hf_ff: [-113  -73  252  339 -100  267  143   93   71 -407 -169 -385  -88  -79
   11 -105  145 -313  -81 -296]
hf_ff: [ 410  -52   -8  153  -26  -28   21 -105  -88 -169   59   50  269 -104
 -169   18 -108  398 -179   -5]
cg_bs: [-116 -324  103  126 -117  140  -13  360  283  217  -45 -133  -57   39
  125   73  127  118  291   49]
dl_nb: [  86   58  226  300  104   43  133    4  -78 -103    4 -212   65   55
   -5  121 -109  -68 -150 -120]
pc_ml: [ 124  164  203  207    3  334  -25 -117 -262 -133 -102  -52   25 -296
   63  123   47   41    5 -172]
cg_bs: [ 280 -124  -58  -24  -23 -200  137   -1   52   17  147   34  147  251
 -129  -25 -226  168 -224   69]
dl_nb: [ 156 -257   34  180 -126   16  109  188   89  211   45 -111  -37  145
  -81  186 -122  139 -263 -198]
pc_ml: [ 134  230  -70  158   73   66    0 -213   38  -22 -194 -107  -29  -82
  208  234   62   24  150  287]
hz_rj: [ 187  -68   41   84  -37   77   68  -20 -163 -152 -159 -120  -31  183
  127   18 -215   51 -187 -174]
pc_ml: [ 108   32 -219   71 -150 -266 -226 -258   56 -131   52  161  294  -52
 -114  217  -27  440 -331 -187]
pc_ml: [ 187   41   91   15 -111  276  221 -116  -83 -500 -194 -152   61  -23
  230    8  -21  -91  127  203]
hf_ff: [-308  -45 -214  -92   -5 -116 -215  -79   -6   17  -37   74  -76 -123
   39 -105  238  -67  170   31]
pc_ml: [  -9 -298 -264  -14 -100 -376  151  -13  222 -132  201  -13  220  148
 -124   78   48   97  -55  338]
hz_rj: [ 240  224  -72  339  168    5 -110 -188  -48  269  -73  -30   13 -274
  -25  357   70  261  -12  126]
hz_rj: [-308  159   90  130  230   27  -16 -117  -44   -5  -72 -214 -159   10
  228 -187  222 -474  410  243]
cg_bs: [ 203   72  194  188   79   72   73  108  194  269   29 -132  -84  125
  -84  -88  -78  -43  -41  -52]
hz_rj: [  85  280  276  264  210  197  -41  -37   91  348  -40 -180 -196   13
   58 -194   73 -251  212    1]
cg_bs: [-277  -61  209  -75 -153  334 -123  173  -55 -276 -173  -34  -97 -151
  104 -224  128 -129  123 -389]
hf_ff: [-162   87    0 -259  -74  135   13  -26  -38  -45  -32   87 -109  -16
  130  -65   60 -219  155   60]
hf_ff: [  68   97   99  182   39  226   -5  -93 -117 -145 -220 -175  -97  -74
  181  -35   46  -96  111  -26]
pc_ml: [ 161  155   46  -24 -102   -3  -59  -94  136  104  157  154  118  -68
 -202    7  -18  139 -196 -153]
hf_ff: [   4  -39  -10  234  -32  106  -49 -169  -57   49  -49 -157  -87  -50
  109  -82  184 -135  125   12]
hz_rj: [  63  -23 -185 -108 -152  -78  -14  -74   30   52  142  214  142 -193
 -155  285   52  246 -148   59]
hf_ff: [-275   60   92 -101  -40  318   93 -138 -356 -320 -236 -183 -291   55
  365 -191   71 -595  165  -94]
cg_bs: [ 617  109  550  537  199  257  269   17   61  258  137 -337   75  242
  -30 -213 -210  -50   60   68]
hz_rj: [  71   66  -27  102  123   53   38  -87 -101  166  -10  -62 -127  -84
    3  -27   76 -130   99  150]
pc_ml: [-192 -154 -120 -244 -151 -119 -127  199  170   -9   -2  170   46   37
  -39   63  -22  208  -63 -138]
dl_nb: [ 135   -7  119  160  -10   92   32  110    7   23  -39  -49   57  -59
  -34  230  -96  199 -137 -139]
cg_bs: [ -39  119  251  118  145  -88   73  104  155 -398  -29 -144  221   94
  -25  -82 -108    0    3   -8]
hf_ff: [-598    0 -128 -526  -62 -104  -85  199   94   76   36  224 -185   43
   51  -14   88 -294  115  -35]
dl_nb: [ 161 -251 -141   90 -164  124   91 -125  -98 -171 -163 -172  -81  106
  222  -99   51  -42  100  138]
cg_bs: [-183 -194 -167 -318 -169  -35  -86  185  141 -239  -65  145  -35  -90
 -140 -280  101   49   -2 -115]
hz_rj: [ 331  289  220  224  188   20  223 -184  -13  384  227 -101   -7  167
  -50   96 -146 -206  -76  185]
cg_bs: [  -9  145  -31  -85  100 -158  -46 -117   41 -326   12   66  182  -50
  -80 -204   17   31   57  133]
dl_nb: [ 105  -10  329  676  234  143   14  222   91  681 -109 -461 -341  218
   69  172  -87 -141 -111 -329]
hz_rj: [ -34  110  149 -133 -294  281  -28 -136  -69  -95   45   98   -9  -23
   63  -18   14 -139 -142 -357]
hz_rj: [ 154   52  -64   84  247 -132  -93   79   -4  122 -105   13    2  -47
  -69   -5  -93  259   35  108]
hf_ff: [ 166  -50  -55  -39 -164  194  -92 -206 -146  -57   11  111   62 -167
   69 -155  138  114  172   61]
pc_ml: [ -96  145  101   18  204  169  -30   51 -147  212 -131  -73 -268  -58
  120  -95   39 -246  210   23]
pc_ml: [  57  245   80  -37   34  242   -4 -172 -222 -248  -85   45  -24 -304
  -22 -116   91 -124   49  -35]
dl_nb: [ -10   67  209  296  163  250 -225  231  113  389 -285 -222 -386  -32
   25 -273   66  -78   95 -385]
dl_nb: [   6  255  117   71  227  207 -200   -4  -80 -165 -314  -55 -112 -255
   85 -288   97    6  284  -25]
pc_ml: [-142 -133  122 -106  140 -214   60  246   42   79  133  -47  -85  362
 -168 -405 -194 -234 -155 -228]
cg_bs: [  18 -220  298   22  -90  319  184  118 -334  -55   -5 -165 -137  246
  192 -195 -167 -289  -15 -280]
hf_ff: [-120  262 -359   18  146 -535    6 -311  355  117  247   74  121  -85
 -275  164  229 -116  -65  474]
dl_nb: [ -70  256 -136 -190  -43  -44 -509 -115  -15   94  -39  443  194 -394
  -72  182   80  575    2 -232]
dl_nb: [ -12  110   54  -92  -48  162  -19  -21  -28   54  -72   30 -113   -4
   99   -8   -7  -97   39  -66]
dl_nb: [ 133  190  237  128   24  210  -97   17 -130 -207 -153  -12   60 -151
  -41   12 -127  167 -200 -413]
cg_bs: [-327 -212  -92 -299 -109   39  -95   19 -206   36  -25   78 -173  183
  257 -227   44 -237  212  -58]
hz_rj: [ 163    9  452  378  132  135  124  239  218  249   58 -311  -77  259
  -74 -221 -125 -163  -37 -225]
hf_ff: [  36  230 -217   -9  118 -288  -23 -182  121  256  113  120   58  -34
  -92  342   -1   94 -101  264]
dl_nb: [-144  -93 -281 -325   14 -330   52   -1  117  299  269  221    7  128
  -91   36   35  -63   91  385]
cg_bs: [ 125 -180  356  -56  -86  -22  240  315   84 -645   17 -128  251  365
 -167 -341 -401   34 -386 -424]
pc_ml: [-109  -11  -32   -7   83 -163  -40   59   41   66  105   45   22  -34
 -174  -46   26   -8  -77  -52]
hf_ff: [ 305   38   57  370    3    5   36  -49  122  184   42 -110  103  -62
 -106  293  -30  252 -181  -21]
hz_rj: [  96  216   35  -55   -1  -15   72 -230  -99    8  100   67   82   90
   70  145 -110  -76  -88   73]
dl_nb: [ 173   57   91  257   18  188 -238   54  -43  320 -206  -47 -140  -70
   58  116  -65  281 -108 -381]
cg_bs: [ 380   95  208  220 -135  160  -83 -266 -187 -251   71   61  380  -91
   21   74 -113  390 -142 -216]
pc_ml: [ -61  -62  440   13  -51  324   95  242 -306 -683 -132 -106  117  -75
  -41 -222 -195  -52 -219 -595]
hz_rj: [ 200  204  -64 -104   44 -130   82 -183  -38  192  242  208  147  -34
 -142  229 -100  101 -136  203]
[ -67 -167   56   16   60   -2   74  183   28  306   57  -87 -152  195
   62  -59  -32 -142  122   64] : pc_ml
[-182  186  292  -90    9  286 -128  -18 -129 -366 -137  -28  -67  -88
   66 -509   72 -289  139 -344] : cg_bs
[  -4 -131   16  -30   21  -21  311  -19  -44 -382   22 -196   -4  155
   25 -267    5 -367   82  265] : dl_nb
[ 217  451  363  262  276  199  -20 -276 -134  220   26 -147  -96   82
   93 -308  -40 -325  153  -18] : cg_bs
[-215  -44  -64 -140 -125  -17 -184  225  339  -86 -111   86  -26 -136
 -119  -91  138  138   11 -183] : cg_bs
[-210   60   44 -108   65  -75  -33  240  292 -175  -77    0    8  -68
 -116 -102   55  -14   64   -6] : hf_ff
[ 202 -186 -174  236   76 -278  276  -16   81  146  174 -136  120  100
 -102  375  -50  102 -116  419] : hz_rj
[ -62   91  111   51   35  256  -35 -125 -251  -57  -63  -43  -92 -180
  138 -120  144 -201  222   -2] : cg_bs
[ 169  213  219  400  227  234  -82  -48 -152  218 -256 -248 -191  -12
  204   79  -65  -23   67 -139] : dl_nb
[ -82 -185 -362 -238 -201 -272 -195  -93   83  122  131  273   98   17
  -85   42   69  265  -92    5] : pc_ml
[ 100 -243 -221  -45 -171 -138   -7   86  152   32   58  113  139  -48
 -109  222    6  370 -106   86] : cg_bs
[-178  -30 -119    4  -65   36 -147  -86  101  572  -15  -48 -343  188
  222  -58  167 -274  199   18] : dl_nb
[  -4 -386 -395 -169 -254 -307  -48  102  167  119   96  200  163   87
  -42  387  -43  475 -160  116] : cg_bs
[   2 -254    5  -85 -141  274   79  -76 -456 -335 -103  -41  -48  -37
  223 -191   22 -127  139  -38] : pc_ml
[-159  124 -109  -89    0  -55 -144   61  156  -96 -142   97   34 -193
    4  226   73  185   23   13] : pc_ml
[ -95   48  -64   20   78   13  -30  -74  -71  296   -1  -21 -165   12
  132   82   84 -160  160  145] : cg_bs
[  -7  -59   71   31 -208  178 -204  -63  -55 -178  -41   95  184 -167
  105   30   93  282   85 -204] : cg_bs
[  14 -109  -18  142   49   80  -59  -73 -255  241  -40  -76 -132   50
  180   22   15  -41  110  -12] : pc_ml
[-143   66   54   -9 -139  258 -250  -21    8 -107 -130   81  -15 -328
   50  -81  241   87  171 -215] : cg_bs
[-139 -390 -316 -322 -117 -316  154  165   -9 -297   59  104  109  153
  -73   56 -104  101 -137  168] : cg_bs
[ -59 -297 -242  -96  -80 -306  -29  -56  -44   37  187   87   83  177
 -100 -136   -4   53 -108   21] : pc_ml
[ 163  116  -66  -48  119 -218  -24   79  144  216   80  160  136   15
 -149  271 -178  345 -142  111] : hf_ff
[  25 -186  -41    0 -131  -56   96   97  117  -16   84  -12   65   62
  -77   88  -17   74 -111   -3] : hz_rj
[ -34 -159  -91  -33 -159 -229   99  105  354   53  235   66  222   71
 -145  265   28  179  -88  170] : hz_rj
[-125 -126   50   24  158  -62  -83  204  -84  299  -73  -68 -167  242
  143  -40 -138  -18   76 -105] : hf_ff

fq_bm: [-146   24   -8   96 -233  -78  246  347  -87  -97 -199  181  154 -225
 -279   37   84 -105  170  224]
fq_bm: [ -89  -59  -26    0  -53 -179  -81  -34  246   33  111   20  -38 -129
  259 -243 -182   14   87  102]
fq_bm: [ 390  -23  -41    4  -45  -12   61   51   34   72   -3  171 -267  232
 -296  233   63    8 -390 -230]
lm_jq: [-172  -76 -151  103 -146  253   22  111  -38 -274 -133  170   55  -96
 -315   13  423  -88  -34  -42]
lm_jq: [ -16 -174  -98  -36 -312  -13  -10  -24  341 -299  -11  199 -164  -84
 -140 -198  352   53 -237  126]
tm_cn: [-100  278  345    0  202  -60   86  -12  191  223  -84   47  113  -61
  -32  -48  -81   28  148   54]
fq_bm: [ -49 -216  -61   19  214 -151 -270   37 -425  -18   33   47  215 -206
 -166  307 -269   -4   91  378]
lm_jq: [ 105  205 -203  180 -296  217  460   84 -126  -28  123 -168 -630  588
 -113 -416  309   -1 -306 -318]
tm_cn: [-216  -66   52   25   21   84   43  -34  123  -99    7  154  -20  -75
    8 -265  166    4   38   10]
lm_jq: [  91  285  -10  134   67  237   90  -94  -88  -83  -48   21 -200 -105
 -389  163  237   37   15    6]
pz_mq: [  41   81 -131  151 -147 -136  -28   13  172   -1  129   44 -342 -181
   37 -157 -141  -56   49  297]
fq_bm: [-102 -418 -264   36   49 -246 -255  132 -381  -98  161  -25  130 -174
  -56  132 -427  -62  -66  146]
tm_cn: [-277 -295   77 -128    9    1    2  -79  -90 -218   95 -133   23 -134
  258 -252 -105  -59   -4  160]
tm_cn: [  53   31   68  -98  192  333  -45 -232 -251 -141   36 -372  -82  189
 -143  216  108  -15 -311 -308]
lm_jq: [  61 -138 -185   12   29   43 -302  -76 -125 -148  -17   99  114  -36
 -264  249  198   93  -97  137]
fq_bm: [ 102  163  184  -39  413   67 -249 -236  -85  167   23 -116   94  -16
  -94  323 -148   64  -12  -30]
pz_mq: [   5  445   69  146  294   23   37    5 -386  259  -81 -105  215  164
 -371  226   22  208  242   39]
fq_bm: [  81  -83 -208  134  -51  -99 -202  241 -177    2 -134  271  214 -131
 -393  393   42  -50   41  212]
fq_bm: [   5  -17  -56   41  -24  -42   -4  124  -10   43  -51   76  111 -105
  -11  105  -88  -69   96  -53]
pz_mq: [ 147 -320 -424   36 -237 -287 -174  172  100   89  154  105   11  176
  250  -93 -226   12 -118 -261]
lm_jq: [ -30  -11   95  -40  -78   58  229   27  185  -31  -42  128  -62  -36
  101 -185   98  -24   28 -173]
tm_cn: [ -48   60 -151  140  -98  -86   70  158  -92   78   47  -25  -64   55
    9 -111 -111  -43   89   24]
pz_mq: [ -21  245  244  -42  374  -63  -63  -87 -338  230   -6 -323  240  -45
    6  286 -379   41  209  125]
lm_jq: [-182  507  393  137  468   25  -17   32 -154  271 -222   66  386 -328
 -430  358 -108   23  431  272]
tm_cn: [-174    0  230  -44  460   72 -333 -141 -255   79  -81    0  398 -219
  -46  323 -111  -13  250  307]
tm_cn: [ 169  433  153  101  224  180  140  -97 -131  204  -63  -19 -131  181
 -266  158  149  102   64  -69]
tm_cn: [ 302 -226 -268 -146 -113   56 -104  -22 -228  -32   56 -267   44  437
  120  244    8   38 -341 -464]
fq_bm: [-178   85   14  -13  181  -64 -133  -20 -120  161   30 -277  345 -143
  361   43 -370  -36  375  -47]
fq_bm: [ -58  113  -26   40  198   57 -269  -10 -195  120 -113  -27  388  118
 -159  266  122   87  137   51]
pz_mq: [ -36   38   92  -35  -82   75  173   -5  223  -34  -99  221   19   59
  -17 -195  324   92   32  -99]
fq_bm: [ -38  142  -50   60   21  106 -135  -55    8  -59  -21 -133   23   81
 -283  102  174   40 -155  -55]
lm_jq: [  -8  -74  -15  -42  246  177  -91 -173 -373 -120   44 -130   69 -126
  -61  226  -49   29   59  -26]
fq_bm: [ -57   55   22   63    7  -99   43  157 -103    2  -54  -27  104 -310
 -137  187 -254 -117  140  118]
lm_jq: [ -79  -99 -490  153 -505 -112  121  207  284 -167   84   97  -99  -39
  100 -396  121   33   36 -290]
pz_mq: [  -1  -36 -178   32  -22 -111 -349  -49  149   78   66  -41  116    9
  199   12  -80   17   69   94]
pz_mq: [ 131   31  206 -106  141   82   85 -176    1   15   18   -1 -157   -1
   75   33   -1   29  -38   34]
tm_cn: [-272 -122  169  -40   85  -34   13  -12   65  -54   35   21   43 -141
  114 -229 -100  -65   35  126]
fq_bm: [  40 -321 -297   59 -146 -247 -146  215   40   44   71  231   87 -108
  165    0 -256  -83   51  -51]
lm_jq: [ -40  131  110   21   56 -248    2  121  -51  317   62 -221   45  240
  209  -98 -371  -41   42  106]
pz_mq: [-104   80   44   23  223    8 -258 -134 -177  -31   -2  -87  171  -99
 -240  182   16  106   48  277]
pz_mq: [ -61  131  190    5  -43  -27  208   77  115  -40  -97   56  -21 -298
 -100    9  -55  -78  118  137]
lm_jq: [ 198  308  139  -22 -167  114  197  -14  297   11 -174   51 -117   31
 -128   79  314   22  -24  -28]
pz_mq: [  81  320   81   57 -136  108  105  -49  391   37 -140  180  -98  -35
  -42  -86  372   58  145   82]
lm_jq: [-131  394  280   77   52  -94  123  102  207  172 -149    1  129 -215
 -143   15  -79  -33  241  205]
pz_mq: [  38 -446 -170 -160 -102 -238 -253    3  112  -54  135  -29  123   22
  323  -33 -264   -8 -196 -126]
pz_mq: [  74 -349 -311  -45 -239 -163 -182   47  205  -35  130   86  -22  184
  284 -187  -26   22 -189 -199]
tm_cn: [-180   79  165  -64  188 -154 -107    6 -117  161  -93  -53  471 -150
  191   71 -185   82  425  275]
lm_jq: [ 114 -163 -197  -40 -310   -8   33   92  136  -49   29  -38 -130  245
  233 -134   91  -76 -181 -176]
pz_mq: [ 179 -269 -272   89 -129  -89  -24  159   -9  -90   30  373 -119 -137
 -224  131  -14  -37 -133 -107]
tm_cn: [-170  100   17   50  -36 -201  188  206  -57  246   20 -100  166  228
  205 -284 -211   37  178 -122]
tm_cn: [ 109  -27 -235   66 -376   17  292  156  -26 -323  -57  112 -191  -93
 -497   23  290   80 -224 -121]
tm_cn: [ -69  -59  -68   43   44   -1  -10   80 -244  -30   -2  -23   90   12
 -146   75  -38   -7   -1    9]
[ -23  -59  -46   -6  400  -44 -208  -11 -525  291   92 -227  333  269
  164  217 -382   43  128 -213] : pz_mq
[ -91   11  -97   98 -310  147  173  112   58 -333  -92   85 -210 -181
 -341  -70  349  -99 -110  179] : fq_bm
[-283   30    6   12  101   61 -237 -188  147  -89   71 -123  107  -95
   84 -202   80   65   70   93] : fq_bm
[   4   39  -44  139   80 -205 -209  189 -124  106  -73  146  184 -325
 -257  353 -267 -100  182  378] : tm_cn
[ 193  225 -382  100  -37 -126  -46  -89 -337   95  176 -352  -15  241
  -38   55 -128  316   97 -146] : lm_jq
[  68  -71  -96  -10   18   74  -49  -38  -27   -4   49  -49  -35   29
  121   52  -53  -47  -32 -201] : fq_bm
[ 184  163  -83   33    7  -87   26   -1  -54  157   -7   28   46  249
 -143   65   81  221   -4 -123] : pz_mq
[ 151 -266  -82 -102 -377  -92   98  -13  610 -130   58  320 -314   22
  281 -374  196   -3 -237 -139] : tm_cn
[-186  191 -112  165  -73  -13   -9   75 -108 -109  -45  -62   83 -369
 -167   38  -19  -22  326  337] : tm_cn
[ 278 -472 -447  -97  216 -104 -525 -253 -443  -35  298 -135   84   38
  279  331 -376  145  -68 -135] : lm_jq
[ 110   -9  126   15  190 -153   21  171 -268  145 -100  155  179 -232
 -226  411 -315  -74  129  156] : fq_bm
[-229 -351 -396   -7 -287  -20  -30  -12 -153 -413  147  -98   10   17
  -32 -326  195  154 -133  -41] : lm_jq
[ 336  136   35  -82 -178  -38  154 -110  334  156   89 -101 -386  267
  380 -169  -31   14 -129 -158] : tm_cn
[ -32 -125  -12  -62   50  -64  -94  -67 -128  -35  111 -189  -23   57
   93  -21 -172    5 -115   48] : pz_mq
[ 306 -185 -473  167 -363 -187  -70  365  -48  -30   -3  175 -116  -63
 -244  327 -155 -172 -184 -111] : fq_bm
[ -82 -102  -18  -68   25  -42  -39  -13 -160   38   93 -272   57  131
  305  -87 -222  -50   12  -34] : tm_cn
[-301 -163 -198   -6  146   19 -233   14 -456  -40   90 -392  400  168
   84   21 -172   31   36 -183] : fq_bm
[-112  -69  -34  -37  184  206 -172 -190  -94  -73   67 -153   80    3
  145    7   29   -8   20 -178] : fq_bm
